Here is a tiny trained network, its code and every weight. The questions are about switching its units off for an input and a target symbol, where a switched-off unit gives its printed mean instead of its output.

import numpy as np


def w(rows, s, z=0):
    codes = np.array(rows[::2]) - 128.0
    scale = np.full(codes.shape[1], s)
    scale[-1] = z or s
    return codes * scale


def f(y):
    return y / 2 * (1 + np.tanh(0.7978845608 * (y + 0.044715 * y**3)))


def softmax(a):
    e = np.exp(a - a.max(-1, keepdims=True))
    return e / e.sum(-1, keepdims=True)


def log_softmax(a):
    a = a - a.max(-1, keepdims=True)
    return a - np.log(np.exp(a).sum(-1, keepdims=True))


def net(x, mask):
    ids = ['γδεηλσ'.index(c) for c in x.split()]
    T = len(ids)
    res = E[ids] + P[:T]
    u = 0
    for l in range(3):
        q, k, v = (res @ M[l].T for M in (Q, K, V))
        z = softmax(np.where(np.tri(T) > 0, q @ k.T / 3**0.5, -1e9)) @ v
        res = res + np.where(mask[u], z, O[l][:, -1]) @ O[l][:, :-1]
        u += 1
        y = f(res @ A[l][:, :-1].T + A[l][:, -1])
        res = res + np.where(mask[u : u + 8], y, B[l][:, -1]) @ B[l][:, :-1]
        u += 8
    return log_softmax(res[-1] @ U[:, :-1].T + U[:, -1])


Q, K, V, O, A, B = {}, {}, {}, {}, {}, {}
E = w([
[120,119,8],'γ',
[250,140,129],'δ',
[156,90,157],'ε',
[111,63,97],'η',
[134,97,88],'λ',
[203,113,136],'σ',
],0.014)
P = w([
[134,144,136],'0',
[73,201,125],'1',
[137,79,177],'2',
[168,173,89],'3',
[71,202,98],'4',
[179,49,141],'5',
[201,164,65],'6',
[72,198,80],'7',
[204,23,117],'8',
[224,155,50],'9',
[74,191,58],'10',
[224,5,94],'11',
],0.011)
Q[0] = w([
[94,72,188],'L0H1',
[137,3,136],'L0H1',
[196,100,171],'L0H1',
],0.0075)
K[0] = w([
[24,160,142],'L0H1',
[123,2,175],'L0H1',
[172,190,104],'L0H1',
],0.0084)
V[0] = w([
[119,157,85],'L0H1',
[165,2,203],'L0H1',
[155,94,130],'L0H1',
],0.0089)
O[0] = w([
[153,52,134,117],'L0H1',
[114,34,157,253],'L0H1',
[181,254,100,190],'L0H1',
],0.0085,0.004)
A[0] = w([
[131,200,46,165],'L0N1',
[72,231,154,3],'L0N2',
[184,123,251,114],'L0N3',
[165,89,169,232],'L0N4',
[63,145,48,140],'L0N5',
[22,177,101,181],'L0N6',
[124,117,196,64],'L0N7',
[148,73,59,92],'L0N8',
],0.012,0.0043)
B[0] = w([
[176,190,149,215],'L0N1',
[177,142,209,118],'L0N2',
[171,160,103,170],'L0N3',
[150,106,79,252],'L0N4',
[247,92,185,192],'L0N5',
[141,79,206,174],'L0N6',
[187,98,171,113],'L0N7',
[161,114,129,253],'L0N8',
],0.013,0.0057)
Q[1] = w([
[200,171,61],'L1H1',
[24,180,208],'L1H1',
[100,133,2],'L1H1',
],0.0091)
K[1] = w([
[116,2,181],'L1H1',
[5,183,209],'L1H1',
[39,84,3],'L1H1',
],0.0073)
V[1] = w([
[165,125,3],'L1H1',
[148,100,169],'L1H1',
[183,180,123],'L1H1',
],0.0054)
O[1] = w([
[1,157,175,255],'L1H1',
[34,252,250,171],'L1H1',
[102,111,102,173],'L1H1',
],0.0061,0.0068)
A[1] = w([
[60,125,104,102],'L1N1',
[174,153,172,69],'L1N2',
[113,185,52,163],'L1N3',
[105,159,79,140],'L1N4',
[86,116,127,197],'L1N5',
[133,176,49,138],'L1N6',
[4,204,132,215],'L1N7',
[128,200,180,3],'L1N8',
],0.012,0.0069)
B[1] = w([
[122,164,198,106],'L1N1',
[80,152,228,252],'L1N2',
[118,100,194,222],'L1N3',
[95,29,208,141],'L1N4',
[2,61,174,174],'L1N5',
[212,25,210,233],'L1N6',
[78,219,38,165],'L1N7',
[59,39,124,159],'L1N8',
],0.0088,0.0031)
Q[2] = w([
[59,253,250],'L2H1',
[209,172,135],'L2H1',
[74,128,229],'L2H1',
],0.012)
K[2] = w([
[62,248,241],'L2H1',
[73,2,184],'L2H1',
[175,204,151],'L2H1',
],0.0078)
V[2] = w([
[74,138,143],'L2H1',
[10,60,154],'L2H1',
[2,97,97],'L2H1',
],0.0093)
O[2] = w([
[254,148,108,75],'L2H1',
[171,25,26,133],'L2H1',
[205,123,22,2],'L2H1',
],0.0073,0.0063)
A[2] = w([
[100,156,34,88],'L2N1',
[68,90,83,255],'L2N2',
[61,196,177,24],'L2N3',
[123,37,128,154],'L2N4',
[82,126,179,155],'L2N5',
[48,165,98,79],'L2N6',
[121,197,165,235],'L2N7',
[246,194,149,191],'L2N8',
],0.013,0.0061)
B[2] = w([
[212,81,103,156],'L2N1',
[250,190,143,200],'L2N2',
[197,160,129,242],'L2N3',
[2,174,129,230],'L2N4',
[129,43,119,250],'L2N5',
[190,45,243,141],'L2N6',
[100,184,120,237],'L2N7',
[90,110,23,196],'L2N8',
],0.0092,0.015)
U = w([
[89,236,112,143],'γ',
[200,121,157,55],'δ',
[121,185,134,255],'ε',
[247,122,109,124],'η',
[144,153,118,121],'λ',
[55,100,140,151],'σ',
],0.012,0.006)

Each question gives the input, a string of symbols that net reads in full, and the target symbol t.
The units are the heads (3 rows each of Q, K, V and O) and the neurons (one row each of A and B). Each row of codes is followed by its name. A weight is (code - 128) times the scale printed after its matrix; where a second scale follows, it is the last column's (O, A, B and U).
mask holds one flag per unit, layer by layer, with each layer's heads first. A switched-off unit (its flag False) gives its mean, the last column of its rows in O or B, instead of its output. The means were averaged over made-up inputs and are rounded, as every weight is.
A unit's drop is (log p(t) with every unit on - log p(t) with that unit switched off) / (log p(t) with every unit on - log p(t) with every unit switched off).
The circuit of an input: a set's keep is (log p(t) with only the set's units on - log p(t) with every unit switched off) / (log p(t) with every unit on - log p(t) with every unit switched off). Starting from the 12 units with the biggest drops (on a tie, the unit counted first), units are removed one at a time, each time the one whose removal leaves the highest keep (on an exact tie, the one counted first), for as long as the keep stays at least 0.8.
units of the circuit, in order: the units of the circuit, biggest drop first
k most important neurons: the k neurons with the biggest drops, biggest first
k most important neurons of layer l: the k neurons of layer l with the biggest drops, biggest first
input η η η η γ η σ η σ σ η η, target σ: most important neuron of layer 1 -> L1N5
input λ ε η γ η σ σ ε σ ε σ, target δ: 2 most important neurons -> L2N6, L1N2
input η η γ γ η ε δ δ, target δ: 2 most important neurons of layer 1 -> L1N8, L1N6
input η σ η ε σ σ η σ η γ σ, target δ: 2 most important neurons -> L1N2, L0N5
input γ η δ η ε ε η σ δ, target ε: units of the circuit, in order -> L2H1, L0N4
input δ η ε σ, target σ: units of the circuit, in order -> L0N5, L2N2
input η η λ, target η: units of the circuit, in order -> L2H1, L0N1
input η σ λ, target η: units of the circuit, in order -> L2H1, L1N2, L0N1
input η η η, target η: 3 most important neurons -> L2N2, L1N2, L0N5
input σ λ η η σ ε, target η: units of the circuit, in order -> L0N3, L2H1, L1N5
input η η ε σ η η γ λ σ λ, target σ: 2 most important neurons of layer 0 -> L0N6, L0N5
input η γ σ σ η ε λ ε δ, target ε: units of the circuit, in order -> L0N4, L2H1
input σ η δ, target σ: 4 most important neurons -> L0N5, L2N2, L2N3, L0N4
input η γ σ η ε σ δ σ η σ η, target δ: most important neuron of layer 2 -> L2N4
input γ η σ η γ, target δ: 2 most important neurons of layer 2 -> L2N3, L2N5
input σ δ σ δ η σ σ, target σ: units of the circuit, in order -> L2N2, L0N5
input η λ η η ε λ η η η γ, target γ: units of the circuit, in order -> L0N4, L0N1, L2N7
input η γ η γ η η γ σ σ σ ε λ, target σ: 4 most important neurons -> L0N3, L0N4, L1N5, L0N1
input γ σ σ η η η ε γ η η δ, target δ: 3 most important neurons -> L2N3, L2N5, L1N2
input ε ε λ σ γ ε σ γ σ η η γ, target σ: units of the circuit, in order -> L2N3
